Here is a tiny trained network, its code and every weight. The questions are about switching its units off for an input and a target symbol, where a switched-off unit gives its printed mean instead of its output.

import numpy as np


def w(rows, s, z=0):
    codes = np.array(rows[::2]) - 128.0
    scale = np.full(codes.shape[1], s)
    scale[-1] = z or s
    return codes * scale


def norm(h):
    return h / np.sqrt((h * h).mean(-1, keepdims=True) + 1e-5)


def f(y):
    return np.maximum(y, 0)


def softmax(a):
    e = np.exp(a - a.max(-1, keepdims=True))
    return e / e.sum(-1, keepdims=True)


def log_softmax(a):
    a = a - a.max(-1, keepdims=True)
    return a - np.log(np.exp(a).sum(-1, keepdims=True))


def net(x, mask):
    ids = ['ΘΠΣΨβγεζηλμτφω'.index(c) for c in x.split()]
    T = len(ids)
    res = E[ids] + P[:T]
    u = 0
    for l in range(2):
        r = norm(res)
        for j in range(2):
            rows = slice(2 * j, 2 * j + 2)
            q, k, v = (r @ M[l][rows].T for M in (Q, K, V))
            z = softmax(np.where(np.tri(T) > 0, q @ k.T / 2**0.5, -1e9)) @ v
            o = O[l][rows]
            res = res + np.where(mask[u + j], z, o[:, -1]) @ o[:, :-1]
        u += 2
        y = f(norm(res) @ A[l][:, :-1].T + A[l][:, -1])
        res = res + np.where(mask[u : u + 8], y, B[l][:, -1]) @ B[l][:, :-1]
        u += 8
    return log_softmax(norm(res)[-1] @ U[:, :-1].T + U[:, -1])


Q, K, V, O, A, B = {}, {}, {}, {}, {}, {}
E = w([
[146,117,109,73,132,190,136,143,115],'Θ',
[142,141,78,99,98,103,81,175,90],'Π',
[172,130,161,161,103,6,106,117,117],'Σ',
[67,143,117,36,135,143,149,93,107],'Ψ',
[93,140,64,173,157,85,143,132,134],'β',
[108,176,65,132,47,93,108,92,127],'γ',
[113,83,122,158,140,132,146,92,62],'ε',
[120,114,157,123,103,110,230,102,129],'ζ',
[167,148,73,208,6,105,113,163,163],'η',
[191,68,138,130,89,148,123,155,177],'λ',
[128,129,165,57,86,69,116,78,222],'μ',
[138,80,126,150,46,195,167,141,162],'τ',
[131,112,176,77,67,134,156,191,67],'φ',
[184,197,130,112,212,102,107,111,82],'ω',
],0.02)
P = w([
[146,129,104,130,106,163,118,254,100],'0',
[125,120,115,143,120,145,115,196,104],'1',
[136,124,118,131,120,134,132,177,105],'2',
[141,122,128,133,123,127,131,165,106],'3',
[149,135,128,125,135,125,138,144,106],'4',
[165,125,141,121,129,116,131,119,118],'5',
[163,144,142,112,138,111,139,108,103],'6',
[182,149,147,118,159,102,120,93,106],'7',
[179,134,158,107,148,100,117,68,98],'8',
[180,139,174,109,160,96,122,56,113],'9',
],0.0075)
Q[0] = w([
[209,141,105,104,10,185,106,121,102],'L0H0',
[168,130,77,117,95,186,75,192,124],'L0H0',
[92,109,157,146,164,148,123,132,153],'L0H1',
[113,132,159,101,147,97,117,111,126],'L0H1',
],0.012)
K[0] = w([
[116,116,1,188,217,62,105,173,107],'L0H0',
[123,126,22,183,163,72,5,169,134],'L0H0',
[161,183,133,146,134,110,128,233,112],'L0H1',
[134,116,100,171,146,125,135,142,90],'L0H1',
],0.0079)
V[0] = w([
[206,113,150,97,88,156,34,102,44],'L0H0',
[105,73,38,113,200,72,124,182,156],'L0H0',
[254,128,111,48,99,137,162,137,105],'L0H1',
[162,108,199,108,132,106,105,51,45],'L0H1',
],0.0045)
O[0] = w([
[83,150,149,115,98,179,55,232,108,105],'L0H0',
[89,50,26,115,119,62,157,140,164,163],'L0H0',
[185,79,178,79,122,80,253,254,123,254],'L0H1',
[98,87,133,122,214,16,161,34,62,137],'L0H1',
],0.0057,0.0028)
A[0] = w([
[236,124,196,65,193,241,113,114,191,139],'L0N0',
[111,84,81,197,174,207,119,221,104,102],'L0N1',
[117,110,102,152,70,150,152,45,234,2],'L0N2',
[156,91,85,164,11,117,208,144,185,193],'L0N3',
[143,171,1,229,160,99,161,116,160,43],'L0N4',
[251,108,91,54,97,176,57,214,91,166],'L0N5',
[92,24,35,252,189,138,157,88,43,144],'L0N6',
[185,108,210,223,107,111,67,162,164,131],'L0N7',
],0.0053,0.0029)
B[0] = w([
[66,76,122,183,184,132,201,204,128,169],'L0N0',
[50,102,40,196,126,149,119,175,158,160],'L0N1',
[154,144,150,92,173,99,192,142,116,148],'L0N2',
[122,236,111,184,144,157,73,195,154,255],'L0N3',
[130,98,142,119,124,191,103,184,231,170],'L0N4',
[8,88,78,115,131,92,113,210,129,231],'L0N5',
[254,106,103,42,58,52,157,116,106,189],'L0N6',
[242,109,119,55,160,147,75,206,141,168],'L0N7',
],0.0067,0.0066)
Q[1] = w([
[132,104,123,104,100,109,132,130,165],'L1H0',
[191,130,96,94,114,53,223,130,145],'L1H0',
[231,159,70,76,132,53,248,143,113],'L1H1',
[137,131,145,131,117,163,110,122,94],'L1H1',
],0.013)
K[1] = w([
[124,119,178,118,145,159,141,104,112],'L1H0',
[176,121,210,109,202,47,153,8,116],'L1H0',
[144,131,206,112,183,93,116,24,91],'L1H1',
[106,116,103,148,146,136,93,149,149],'L1H1',
],0.012)
V[1] = w([
[182,122,61,153,125,159,143,126,35],'L1H0',
[96,140,118,141,123,164,212,87,122],'L1H0',
[84,251,124,173,255,103,142,185,122],'L1H1',
[89,150,100,46,167,175,145,118,139],'L1H1',
],0.0093)
O[1] = w([
[196,60,97,187,125,159,92,75,1,130],'L1H0',
[164,226,53,112,139,162,206,248,73,16],'L1H0',
[101,167,195,183,250,126,106,91,105,252],'L1H1',
[191,105,122,57,169,206,5,101,114,40],'L1H1',
],0.0093,0.0024)
A[1] = w([
[161,174,104,140,99,89,104,103,154,253],'L1N0',
[202,161,213,116,112,105,183,126,130,193],'L1N1',
[185,173,196,113,90,81,83,150,92,18],'L1N2',
[136,116,73,116,115,253,148,167,119,33],'L1N3',
[84,105,167,152,28,161,170,159,134,84],'L1N4',
[45,165,128,142,147,168,125,161,166,89],'L1N5',
[80,162,142,83,130,175,166,83,86,163],'L1N6',
[83,122,126,43,124,165,116,89,72,120],'L1N7',
],0.011,0.003)
B[1] = w([
[102,144,202,82,151,143,152,48,30,246],'L1N0',
[129,131,73,71,164,46,150,142,113,251],'L1N1',
[122,116,163,126,130,82,174,71,159,178],'L1N2',
[130,116,184,127,159,102,172,21,141,209],'L1N3',
[172,164,203,116,179,119,90,86,97,253],'L1N4',
[169,132,92,93,94,144,183,58,123,251],'L1N5',
[254,128,126,113,161,94,61,93,123,172],'L1N6',
[197,132,129,66,145,76,104,127,131,182],'L1N7',
],0.0099,0.0051)
U = w([
[33,60,96,104,172,183,181,99,104,132],'Θ',
[42,141,34,136,115,101,41,168,104,242],'Π',
[75,85,150,215,109,3,144,86,152,5],'Σ',
[222,136,74,70,162,147,27,86,167,58],'Ψ',
[115,131,12,194,130,127,107,68,190,162],'β',
[35,201,105,122,86,172,102,61,69,221],'γ',
[175,69,70,150,37,135,152,108,71,143],'ε',
[133,221,56,160,165,100,194,188,89,116],'ζ',
[165,204,119,207,75,121,58,163,147,237],'η',
[161,75,125,175,139,137,108,198,186,231],'λ',
[73,186,119,53,100,106,133,126,234,61],'μ',
[153,131,187,172,124,209,180,91,150,112],'τ',
[104,134,216,91,106,145,119,186,46,93],'φ',
[94,144,103,209,252,122,55,103,93,109],'ω',
],0.007,0.0025)

Each question gives the input, a string of symbols that net reads in full, and the target symbol t.
The units are the heads (2 rows each of Q, K, V and O) and the neurons (one row each of A and B). Each row of codes is followed by its name. A weight is (code - 128) times the scale printed after its matrix; where a second scale follows, it is the last column's (O, A, B and U).
mask holds one flag per unit, layer by layer, with each layer's heads first. A switched-off unit (its flag False) gives its mean, the last column of its rows in O or B, instead of its output. The means were averaged over made-up inputs and are rounded, as every weight is.
A unit's drop is (log p(t) with every unit on - log p(t) with that unit switched off) / (log p(t) with every unit on - log p(t) with every unit switched off).
The circuit of an input: a set's keep is (log p(t) with only the set's units on - log p(t) with every unit switched off) / (log p(t) with every unit on - log p(t) with every unit switched off). Starting from the 12 units with the biggest drops (on a tie, the unit counted first), units are removed one at a time, each time the one whose removal leaves the highest keep (on an exact tie, the one counted first), for as long as the keep stays at least 0.8.
units of the circuit, in order: the units of the circuit, biggest drop first
most important unit: the unit with the biggest drop
top k neurons: the k neurons with the biggest drops, biggest first
k most important neurons of layer l: the k neurons of layer l with the biggest drops, biggest first
heads that matter: for each layer, one digit per head in row order, 1 if its drop is at least 0.15 and else 0, layers parted by /
input ζ φ ζ Π Π μ τ Σ λ, target λ: most important unit : L0H0
input τ ω γ ω Σ τ φ Σ ε, target ε: top 2 neurons : [L0N6; L0N7]
input β λ λ Σ Σ φ τ, target Σ: heads that matter : 10 / 11
input γ γ β, target β: units of the circuit, in order : [L0N4; L0H1; L0N1; L1N5]
input β ω ε ω ζ Π ε Θ, target ε: 2 most important neurons of layer 0 : [L0N6; L0N3]
input η φ Σ φ Σ φ, target Σ: units of the circuit, in order : [L1H0; L1H1]
input Θ Σ ζ η Σ β, target Σ: units of the circuit, in order : [L1H0; L1H1]
input φ β φ η φ Σ ε Σ γ η, target Σ: heads that matter : 11 / 11
input β ω Ψ μ λ ε φ γ η, target ε: units of the circuit, in order : [L0H0; L1H0; L1H1; L0N6]
input β ε ε Σ Σ γ, target Σ: units of the circuit, in order : [L1H1; L1H0]
input Π φ φ ζ η λ β τ, target ζ: units of the circuit, in order : [L0H0; L1H0]
input ε γ φ β Σ ω ω μ Π, target μ: units of the circuit, in order : [L0H0; L1H0; L0N5]
input γ ζ Θ β η ε φ, target ε: units of the circuit, in order : [L1H0; L1H1; L0N6]
input ε γ β ω η ω ζ φ, target ζ: top neuron : [L0N5]
input ζ ε τ γ τ Σ β ω τ, target ω: units of the circuit, in order : [L0H0; L1H1]
input Ψ Σ Π λ ω Σ β, target Σ: 3 most important neurons of layer 0 : [L0N5; L0N0; L0N6]
input γ η β, target β: units of the circuit, in order : [L0H1; L0N4; L0N1; L1N5]
input τ φ λ Θ ω γ, target γ: heads that matter : 10 / 00
input μ β ω ζ γ, target ζ: heads that matter : 10 / 10
input Ψ τ β Σ Σ λ, target Σ: most important unit : L0H0
input τ φ ω, target ω: heads that matter : 00 / 01
input μ ζ μ Θ τ Σ μ β, target μ: top 2 neurons : [L0N7; L0N4]
input Σ ε β η, target ε: units of the circuit, in order : [L0H0; L0N6; L1H0; L1H1]
input γ Σ ε ε Σ Θ Ψ β, target Ψ: units of the circuit, in order : [L1H1; L0N5; L0N3]
input ω φ η ζ τ ζ β η, target ζ: units of the circuit, in order : [L1H0; L0H0]
input η φ Σ λ ζ Ψ ζ φ Θ, target Θ: 2 most important neurons of layer 1 : [L1N3; L1N4]
input ε Σ φ γ β φ μ Σ λ, target Σ: units of the circuit, in order : [L1H1]
